Below are the code and all the weights of a small trained network. Each question names an input and a class and asks about switching units off, where a switched-off unit gives its printed mean instead of its output.

import numpy as np


def w(rows, s, z=0):
    codes = np.array(rows[::2]) - 128.0
    scale = np.full(codes.shape[1], s)
    scale[-1] = z or s
    return codes * scale


def f(y):
    return np.maximum(y, 0)


def log_softmax(a):
    a = a - a.max(-1, keepdims=True)
    return a - np.log(np.exp(a).sum(-1, keepdims=True))


def net(x, mask):
    res = np.array(x, float).reshape(1, 6) / 4 @ E
    y = f(res @ A[0][:, :-1].T + A[0][:, -1])
    res = res + np.where(mask, y, B[0][:, -1]) @ B[0][:, :-1]
    return log_softmax(res[-1] @ U[:, :-1].T + U[:, -1])


A, B = {}, {}
E = w([
[36,145,185,41,151,204,144,175,91],'x0',
[118,133,129,132,124,125,132,129,131],'x1',
[155,65,214,96,86,79,187,136,159],'x2',
[138,120,127,128,127,139,122,126,128],'x3',
[134,130,128,126,124,132,134,126,124],'x4',
[142,133,112,113,10,102,45,197,68],'x5',
],0.011)
A[0] = w([
[129,130,92,163,127,109,82,116,113,48],'n0',
[124,168,1,176,197,169,99,68,123,38],'n1',
[173,95,126,130,25,74,74,198,106,2],'n2',
[182,78,140,173,117,77,164,58,196,110],'n3',
[173,105,83,191,167,109,159,30,196,174],'n4',
[85,165,123,137,251,188,151,94,160,8],'n5',
[180,148,62,205,102,77,97,111,153,216],'n6',
[63,191,57,103,114,201,49,188,36,93],'n7',
[200,143,6,222,84,66,55,64,128,35],'n8',
[112,132,186,82,160,161,181,101,141,56],'n9',
],0.007,0.0075)
B[0] = w([
[126,134,107,144,108,129,81,167,108,147],'n0',
[33,95,235,69,180,180,218,39,139,191],'n1',
[81,117,203,77,201,195,219,39,115,191],'n2',
[172,101,92,190,162,91,124,138,197,216],'n3',
[180,131,101,157,89,75,55,190,164,245],'n4',
[2,195,103,6,5,223,91,183,17,193],'n5',
[84,103,195,94,204,171,218,48,150,255],'n6',
[207,93,75,198,127,29,73,219,171,225],'n7',
[16,161,120,40,58,197,120,182,20,235],'n8',
[162,103,136,158,196,83,149,95,179,182],'n9',
],0.0072,0.01)
U = w([
[120,111,176,119,200,162,206,11,156,113],'0',
[107,139,129,89,56,166,105,155,67,255],'1',
[220,114,60,225,119,50,61,171,176,18],'2',
],0.011,0.0028)

Each question gives the input, the list of numbers given to net, and the class t.
The units are the neurons (one row each of A and B). Each row of codes is followed by its name. A weight is (code - 128) times the scale printed after its matrix; where a second scale follows, it is the last column's (A, B and U).
mask holds one flag per neuron, in row order. A switched-off neuron (its flag False) gives its mean, the last column of its row in B, instead of its output. The means were averaged over made-up inputs and are rounded, as every weight is.
A unit's drop is (log p(t) with every unit on - log p(t) with that unit switched off) / (log p(t) with every unit on - log p(t) with every unit switched off).
The circuit of an input: a set's keep is (log p(t) with only the set's units on - log p(t) with every unit switched off) / (log p(t) with every unit on - log p(t) with every unit switched off). Starting from all 10 units, units are removed one at a time, each time the one whose removal leaves the highest keep (on an exact tie, the one counted first), for as long as the keep stays at least 0.8.
units of the circuit, in order: the units of the circuit, biggest drop first
unit that matters most: the unit with the biggest drop
top k neurons: the k neurons with the biggest drops, biggest first
drop of u: that unit's drop, to one decimal
input [0,0,7,-8,-4,0], class 2: top 4 neurons : [n6 n1 n2 n8]
input [-6,-6,5,0,-4,8], class 0: units of the circuit, in order : [n2]
input [-1,-3,-5,-6,-3,0], class 0: top 2 neurons : [n1 n5]
input [-7,-1,-1,5,4,-1], class 0: top 3 neurons : [n6 n7 n5]
input [2,3,-7,6,3,-6], class 1: top 2 neurons : [n5 n6]
input [3,7,-7,-8,-7,-4], class 1: top 2 neurons : [n5 n6]
input [-2,-8,1,-1,-2,3], class 0: units of the circuit, in order : [n5 n4]
input [0,-6,6,5,1,-8], class 2: top 2 neurons : [n4 n6]
input [-8,-8,3,-3,-7,-8], class 2: top 2 neurons : [n4 n3]
input [-7,3,-5,6,5,-1], class 0: top 2 neurons : [n6 n1]
input [-3,3,1,8,-6,6], class 0: top 4 neurons : [n2 n6 n5 n4]
input [-7,-4,-2,4,7,-2], class 0: top 4 neurons : [n6 n1 n5 n7]
input [-4,1,2,-1,-1,6], class 0: top 3 neurons : [n2 n6 n5]
input [1,7,-7,4,-2,6], class 2: top 2 neurons : [n7 n5]
input [-5,-7,8,8,5,5], class 0: unit that matters most : n2
input [1,-2,-5,-3,1,-8], class 1: top 4 neurons : [n5 n6 n4 n2]
input [6,-1,0,1,-8,2], class 2: drop of n5 : 0.2
input [-8,8,-3,-2,-2,7], class 1: drop of n8 : 2.2
input [-5,-8,-5,3,7,8], class 1: drop of n8 : 3.4
input [-7,-7,-1,7,-5,4], class 1: unit that matters most : n8
